Below are the code and all the weights of a small trained network. Each question names an input and a class and asks about switching units off, where a switched-off unit gives its printed mean instead of its output.

import numpy as np


def w(rows, s, z=0):
    codes = np.array(rows[::2]) - 128.0
    scale = np.full(codes.shape[1], s)
    scale[-1] = z or s
    return codes * scale


def norm(h):
    return h / np.sqrt((h * h).mean(-1, keepdims=True) + 1e-5)


def f(y):
    return y / 2 * (1 + np.tanh(0.7978845608 * (y + 0.044715 * y**3)))


def log_softmax(a):
    a = a - a.max(-1, keepdims=True)
    return a - np.log(np.exp(a).sum(-1, keepdims=True))


def net(x, mask):
    res = np.array(x, float).reshape(1, 5) / 4 @ E
    u = 0
    for l in range(3):
        y = f(norm(res) @ A[l][:, :-1].T + A[l][:, -1])
        res = res + np.where(mask[u : u + 3], y, B[l][:, -1]) @ B[l][:, :-1]
        u += 3
    return log_softmax(norm(res)[-1] @ U[:, :-1].T + U[:, -1])


A, B = {}, {}
E = w([
[255,167,100,95],'x0',
[83,227,147,26],'x1',
[148,89,224,89],'x2',
[128,133,129,127],'x3',
[148,195,186,181],'x4',
],0.0086)
A[0] = w([
[134,197,135,12,27],'L0N1',
[168,56,254,58,53],'L0N2',
[137,3,36,21,2],'L0N3',
],0.011,0.0073)
B[0] = w([
[125,159,172,59,251],'L0N1',
[95,178,7,200,249],'L0N2',
[91,60,133,16,218],'L0N3',
],0.019,0.003)
A[1] = w([
[220,16,136,178,75],'L1N1',
[193,222,255,237,1],'L1N2',
[219,183,21,92,173],'L1N3',
],0.016,0.0046)
B[1] = w([
[193,199,161,130,185],'L1N1',
[40,107,101,6,198],'L1N2',
[89,204,52,87,254],'L1N3',
],0.021,0.0089)
A[2] = w([
[110,237,242,88,232],'L2N1',
[5,111,213,222,5],'L2N2',
[45,201,49,197,121],'L2N3',
],0.022,0.0013)
B[2] = w([
[228,77,132,154,222],'L2N1',
[138,249,26,63,182],'L2N2',
[99,51,144,224,251],'L2N3',
],0.021,0.017)
U = w([
[87,92,87,198,142],'0',
[128,101,124,131,254],'1',
[139,185,92,109,138],'2',
[208,84,142,138,92],'3',
[79,80,158,60,132],'4',
[97,120,184,154,67],'5',
[97,168,248,165,21],'6',
],0.016,0.0091)

Each question gives the input, the list of numbers given to net, and the class t.
The units are the neurons (one row each of A and B). Each row of codes is followed by its name. A weight is (code - 128) times the scale printed after its matrix; where a second scale follows, it is the last column's (A, B and U).
mask holds one flag per neuron, layer by layer. A switched-off neuron (its flag False) gives its mean, the last column of its row in B, instead of its output. The means were averaged over made-up inputs and are rounded, as every weight is.
A unit's drop is (log p(t) with every unit on - log p(t) with that unit switched off) / (log p(t) with every unit on - log p(t) with every unit switched off).
The circuit of an input: a set's keep is (log p(t) with only the set's units on - log p(t) with every unit switched off) / (log p(t) with every unit on - log p(t) with every unit switched off). Starting from all 9 units, units are removed one at a time, each time the one whose removal leaves the highest keep (on an exact tie, the one counted first), for as long as the keep stays at least 0.8.
units of the circuit, in order: the units of the circuit, biggest drop first
most important unit: the unit with the biggest drop
top k neurons: the k neurons with the biggest drops, biggest first
top k neurons in layer l: the k neurons of layer l with the biggest drops, biggest first
input [3,7,2,-2,-1], class 3: top 2 neurons in layer 2	L2N1, L2N2
input [4,-2,5,-3,3], class 0: units of the circuit, in order	L0N2, L2N3
input [0,-8,-6,1,-7], class 3: units of the circuit, in order	L0N2, L1N1
input [5,2,7,3,-7], class 0: top 4 neurons	L0N2, L1N2, L2N2, L2N3
input [0,4,7,3,4], class 0: most important unit	L0N2
input [-2,-2,6,2,-7], class 4: units of the circuit, in order	L2N3, L2N2
input [-2,6,-5,-2,-5], class 3: units of the circuit, in order	L0N2, L1N2, L1N3, L2N1
input [-7,-4,-6,3,6], class 2: units of the circuit, in order	L2N2, L1N3
input [-8,-5,-1,4,-6], class 2: units of the circuit, in order	L1N3, L2N2, L1N2
input [0,5,7,-7,-7], class 0: top 3 neurons	L0N2, L1N2, L2N2
input [3,7,3,0,-1], class 3: top 2 neurons	L0N1, L2N1
input [0,-5,1,2,-6], class 4: top 2 neurons in layer 2	L2N1, L2N3
input [5,5,-8,8,-3], class 0: top 2 neurons	L2N3, L2N2
input [5,6,-4,7,-8], class 4: top 2 neurons	L0N3, L2N2
input [3,4,-8,-1,-3], class 0: top 3 neurons	L2N3, L2N2, L1N2
input [7,8,-2,-4,-8], class 3: most important unit	L0N1
input [5,-1,6,-2,6], class 0: top 2 neurons	L0N2, L2N3
input [-4,-8,-6,3,8], class 3: units of the circuit, in order	L1N1, L0N2, L2N1
input [-3,3,3,3,-7], class 4: top 2 neurons in layer 2	L2N3, L2N1
input [5,5,5,-3,7], class 4: units of the circuit, in order	L1N2
input [-3,-3,-3,5,-8], class 4: top 3 neurons	L0N3, L2N3, L2N1
input [2,4,-2,-1,8], class 4: units of the circuit, in order	L1N2, L0N2
input [-6,3,-2,-5,-2], class 2: top 2 neurons in layer 1	L1N3, L1N1
input [7,3,0,-3,-8], class 4: units of the circuit, in order	L0N3, L2N1
input [-3,-7,-3,5,2], class 3: top 2 neurons in layer 1	L1N1, L1N3
input [-2,-4,2,-2,-3], class 3: top 2 neurons in layer 0	L0N1, L0N2
